[[127 129 140 131 134 125 119]
 [127 131 133 128 137 127 118]
 [127 130 124 128 131 128 127]
 [125 127 118 123 128 128 121]
 [133 130 134 123 135 139 133]
 [125 130 105 126 130 125 123]
 [122 129 107 124 126 126 120]
 [141 130 115 130 140 132 154]
 [129 133 120 128 140 122 119]
 [125 129 157 116 129 145 128]
 [136 133 110 132 140 123 133]
 [139 132 114 131 140 127 141]
 [128 137 120 129 145 117 113]
 [138 133 107 132 140 125 144]]
Indices start at 0.
The entry in row 0 and column 0: 127
The entry in the top-right corner is 119
What is the entry at row 1, column 0? 127
The entry directly below the largest entry -> 110
The entry in row 2 and column 1 is 130
What is the largest entry? 157
The entry at row 0, column 2: 140
The entry at row 0, column 1 is 129
The entry at row 2, column 2 is 124
The entry at row 2, column 0: 127
The entry in the bottom-right corner is 144
What is the entry directly above the smallest entry? 134
The entry just left of the largest entry: 129
The bottom entry of the column that holds the smallest entry: 107
The entry in row 1 and column 2 is 133
What is the entry just left of 114? 132
The smallest entry is 105
The entry just left of the smallest entry: 130
The entry directly above the largest entry -> 120
The entry in the bottom-left corner: 138
The entry in row 1 and column 1 -> 131
What is the entry just right of the largest entry? 116

Read these off the array that follows. Indices start at 0.
1) Read off the entry just left of the largest entry.
2) Read off the entry in row 2 and column 0.
3) Read off the entry directly above the smallest entry.
4) Read off the entry directly above 152.
5) Read off the bottom entry of the column that holds the largest entry.
6) Read off the entry in row 0 and column 0.
7) Read off the entry at row 2, column 2.
8) Read off the bottom entry of the column that holds the smallest entry.
132	147	128	130	119	129	124	131	109	127
130	125	131	127	144	135	131	128	123	129
126	115	128	133	120	125	117	125	118	127
127	137	136	135	133	130	130	124	105	128
128	120	127	132	118	126	116	127	118	127
129	122	128	132	120	126	117	127	116	126
124	108	132	131	141	131	126	122	126	129
122	129	137	136	133	130	130	121	106	128
126	115	134	135	140	129	127	124	118	128
120	143	131	132	122	131	134	123	113	128
134	152	131	131	128	130	130	132	112	126
1) 134
2) 126
3) 118
4) 143
5) 152
6) 132
7) 128
8) 112

[126 150 108 152 151]
The first entry from the right -> 151
Find the 1st entry.
126

A =
[[152 143 120 115 116 134 105 148 114 110 133 126 136]
 [148 106 111 102 129 109 129 154 131 147 112 121 144]
 [114 144 143 125 121 143 103 114 133 153 103 140 130]
 [126 102 140 105 134 109 115 152 153 140 147 138 119]]
Counting starts at 0.
The entry in row 0 and column 0: 152
The entry in the top-right corner: 136
Which number is the bottom entry of the column that holds the largest entry?
Answer: 152
The entry directly above 138: 140
The entry in row 0 and column 1 is 143
Which number is the entry at row 2, column 0?
Answer: 114
The entry directly below 130 is 119
Which number is the entry in the bottom-left corner?
Answer: 126
The top entry of the column that holds the largest entry -> 148
The largest entry: 154
The entry in row 0 and column 2 -> 120
The entry just right of the largest entry: 131
The entry in row 1 and column 0 is 148
The entry directly below the largest entry: 114

Read these off the array that follows.
1) Report the third smallest entry.
2) Report the entry directly below the smallest entry.
3) Report the entry just right of the smallest entry.
4) Report the top entry of the column that holds the smallest entry.
5) Report the first entry in reading order.
6) Report the entry just left of 108.
7) Report the 5th entry, reading row by row.
8) Report the last entry, reading row by row.
131,128,134,131,127,138,138,131,120,128,131,125,128,121
130,130,127,142,131,135,119,122,137,115,134,138,127,135
129,120,134,118,125,118,125,120,131,116,122,133,128,120
132,132,125,140,108,123,135,122,128,134,124,134,129,132
132,133,132,140,123,126,130,135,129,132,126,136,126,126
130,122,139,122,120,127,119,124,129,132,131,137,127,124
130,130,134,106,142,123,128,121,130,115,127,113,126,130
122,126,128,114,134,130,120,130,128,130,129,119,129,129
1) 113
2) 114
3) 142
4) 131
5) 131
6) 140
7) 127
8) 129

Questions about the grid below. Counting starts at 0.
1) Find the entry at row 1, column 2.
2) Find the bottom entry of the column that holds the largest entry.
3) Find the entry in the bottom-left corner.
4) Find the entry just left of 132.
5) Find the smallest entry.
6) Find the entry in row 0 and column 1.
117,122,108,125,123,104,119,132,124,121
127,130,105,130,143,133,123,127,119,109
1) 105
2) 143
3) 127
4) 119
5) 104
6) 122

[[135 139 108 137 150 133]
 [131 144 154 135 146 124]]
Rows and columns are numbered from 0.
Give the top entry of the column that holds the smallest entry.
A: 108
The entry in row 1 and column 0 -> 131
Give the entry directly below 133.
A: 124
The entry at row 0, column 1 -> 139
The entry just right of the smallest entry: 137

Questions about the array below.
1) Report the second entry, reading row by row.
2) Report the entry in the bottom-left corner.
3) Report the second entry on the main diagonal.
4) Report the first entry in reading order.
5) Report the second smallest entry.
6) Report the largest entry in the first row.
7) Report the top-right entry.
8) Report the third entry on the diagonal from the top-right corner.
[[128 120 136 129 129 116 132 144 135 131 121 130 128 129 127]
 [132 135 135 128 145 133 127 127 133 129 143 108 129 128 128]
 [142 135 130 129 120 141 135 137 135 131 135 121 128 128 128]
 [127 129 136 129 102 133 126 133 131 123 142 118 128 128 127]
 [132 132 128 127 133 125 124 141 134 127 130 149 128 128 127]]
1) 120
2) 132
3) 135
4) 128
5) 108
6) 144
7) 127
8) 128
